Below is a small trained network, with its code and all its weights. Each question gives an input and a class and asks what happens when units are switched off, that is, made to give their printed mean instead of their output.

import numpy as np


def w(rows, s, z=0):
    codes = np.array(rows[::2]) - 128.0
    scale = np.full(codes.shape[1], s)
    scale[-1] = z or s
    return codes * scale


def norm(h):
    return h / np.sqrt((h * h).mean(-1, keepdims=True) + 1e-5)


def f(y):
    return np.maximum(y, 0)


def log_softmax(a):
    a = a - a.max(-1, keepdims=True)
    return a - np.log(np.exp(a).sum(-1, keepdims=True))


def net(x, mask):
    res = np.array(x, float).reshape(1, 8) / 4 @ E
    u = 0
    for l in range(2):
        y = f(norm(res) @ A[l][:, :-1].T + A[l][:, -1])
        res = res + np.where(mask[u : u + 14], y, B[l][:, -1]) @ B[l][:, :-1]
        u += 14
    return log_softmax(norm(res)[-1] @ U[:, :-1].T + U[:, -1])


A, B = {}, {}
E = w([
[124,177,148,44,183,105],'x0',
[72,95,172,148,160,81],'x1',
[21,70,159,119,78,147],'x2',
[245,91,191,104,129,195],'x3',
[250,146,4,139,81,81],'x4',
[191,63,130,200,174,254],'x5',
[123,214,125,236,150,214],'x6',
[125,90,64,57,252,120],'x7',
],0.0048)
A[0] = w([
[30,116,169,198,135,65,5],'0.n1',
[142,147,230,148,143,118,58],'0.n2',
[138,74,10,170,171,69,77],'0.n3',
[136,239,174,108,218,194,166],'0.n4',
[119,15,138,102,183,140,135],'0.n5',
[123,108,167,204,107,204,87],'0.n6',
[245,68,87,147,157,202,176],'0.n7',
[79,144,104,186,171,118,64],'0.n8',
[126,220,69,140,225,126,51],'0.n9',
[124,104,171,192,121,176,88],'0.n10',
[161,163,54,139,224,87,41],'0.n11',
[114,156,145,205,132,165,67],'0.n12',
[79,110,180,105,1,208,161],'0.n13',
[107,4,134,99,98,132,129],'0.n14',
],0.0094,0.002)
B[0] = w([
[189,84,120,84,96,164,185],'0.n1',
[75,76,113,93,126,139,164],'0.n2',
[120,202,191,47,60,167,189],'0.n3',
[98,253,247,85,188,86,202],'0.n4',
[55,250,212,174,199,97,193],'0.n5',
[131,79,164,184,182,44,199],'0.n6',
[67,16,23,95,26,205,254],'0.n7',
[178,52,84,89,120,136,159],'0.n8',
[55,140,158,175,103,150,177],'0.n9',
[200,82,191,144,191,99,182],'0.n10',
[172,157,122,71,71,121,182],'0.n11',
[128,68,119,170,169,117,175],'0.n12',
[106,235,101,13,23,116,200],'0.n13',
[147,247,216,139,190,131,185],'0.n14',
],0.007,0.0081)
A[1] = w([
[139,191,163,154,192,86,59],'1.n1',
[118,166,135,94,170,201,138],'1.n2',
[8,79,134,173,99,179,119],'1.n3',
[176,85,165,65,132,146,191],'1.n4',
[118,99,180,106,144,176,117],'1.n5',
[178,79,68,123,79,85,105],'1.n6',
[85,210,127,85,113,173,143],'1.n7',
[93,158,119,127,184,73,4],'1.n8',
[133,164,194,150,162,107,156],'1.n9',
[51,49,105,137,114,162,89],'1.n10',
[70,112,71,137,138,86,20],'1.n11',
[139,127,121,171,161,129,118],'1.n12',
[118,88,142,196,127,143,191],'1.n13',
[105,113,146,97,172,189,129],'1.n14',
],0.012,0.0017)
B[1] = w([
[100,3,194,144,197,154,194],'1.n1',
[48,200,83,133,35,89,194],'1.n2',
[204,62,82,121,91,92,194],'1.n3',
[189,97,104,241,123,44,193],'1.n4',
[72,186,93,85,94,56,193],'1.n5',
[57,92,192,181,208,200,188],'1.n6',
[102,117,102,156,75,84,255],'1.n7',
[240,59,188,184,160,186,167],'1.n8',
[80,93,121,158,236,168,212],'1.n9',
[196,117,114,230,97,84,178],'1.n10',
[158,81,128,242,108,97,134],'1.n11',
[137,85,95,117,81,93,141],'1.n12',
[215,113,72,167,236,162,167],'1.n13',
[127,255,128,120,106,94,184],'1.n14',
],0.0058,0.0085)
U = w([
[91,137,215,160,250,129,1],'0',
[228,43,86,175,157,162,226],'1',
[94,186,117,110,61,126,162],'2',
],0.014,0.00082)

Each question gives the input, the list of numbers given to net, and the class t.
The units are the neurons (one row each of A and B). Each row of codes is followed by its name. A weight is (code - 128) times the scale printed after its matrix; where a second scale follows, it is the last column's (A, B and U).
mask holds one flag per neuron, layer by layer. A switched-off neuron (its flag False) gives its mean, the last column of its row in B, instead of its output. The means were averaged over made-up inputs and are rounded, as every weight is.
A unit's drop is (log p(t) with every unit on - log p(t) with that unit switched off) / (log p(t) with every unit on - log p(t) with every unit switched off).
The circuit of an input: a set's keep is (log p(t) with only the set's units on - log p(t) with every unit switched off) / (log p(t) with every unit on - log p(t) with every unit switched off). Starting from the 12 units with the biggest drops (on a tie, the unit counted first), units are removed one at a time, each time the one whose removal leaves the highest keep (on an exact tie, the one counted first), for as long as the keep stays at least 0.8.
circuit, biggest first: the units of the circuit, biggest drop first
unit that matters most: the unit with the biggest drop
k most important neurons: the k neurons with the biggest drops, biggest first
k most important neurons of layer l: the k neurons of layer l with the biggest drops, biggest first
drop when u is switched off: that unit's drop, to one decimal
input [-8,-6,-8,-1,-5,-4,1,-3], class 0: circuit, biggest first	(0.n7)
input [7,-2,7,-3,4,1,-7,6], class 0: 4 most important neurons	(0.n7 0.n5 0.n13 0.n14)
input [6,-8,-7,8,-6,-1,6,2], class 2: 4 most important neurons	(0.n7 1.n2 0.n5 0.n14)
input [-2,7,6,-6,-7,-7,7,5], class 2: 3 most important neurons of layer 0	(0.n1 0.n6 0.n7)
input [5,4,-1,3,2,4,1,0], class 2: circuit, biggest first	(0.n7 0.n4)
input [5,-7,4,3,-1,-5,-7,8], class 0: circuit, biggest first	(0.n7 0.n13)
input [0,3,-2,-4,8,4,4,2], class 2: 2 most important neurons of layer 0	(0.n3 0.n11)
input [-2,-8,7,5,-4,-2,8,-6], class 0: 3 most important neurons	(0.n7 0.n6 0.n10)
input [-2,3,7,1,0,5,-5,-6], class 0: 4 most important neurons	(0.n7 0.n14 0.n6 0.n10)
input [4,2,-4,-4,0,-4,4,-6], class 0: 2 most important neurons	(0.n7 0.n13)
input [-2,-4,-7,6,6,-8,-7,-6], class 1: 2 most important neurons of layer 0	(0.n13 0.n4)
input [-3,1,-4,1,3,-4,6,-6], class 0: 2 most important neurons	(0.n7 1.n3)
input [-4,5,7,-7,-4,-6,7,1], class 1: 2 most important neurons of layer 0	(0.n4 0.n3)
input [4,-7,5,4,3,8,-8,7], class 2: unit that matters most	0.n5
input [5,-2,-2,7,1,-5,6,7], class 2: 3 most important neurons of layer 1	(1.n2 1.n7 1.n6)
input [3,-2,4,3,5,3,-3,8], class 2: drop when 0.n14 is switched off	0.0
input [5,2,1,3,-1,-4,8,-5], class 0: drop when 0.n7 is switched off	0.3
input [-2,-7,-1,-7,2,7,-6,1], class 2: drop when 0.n3 is switched off	1.1
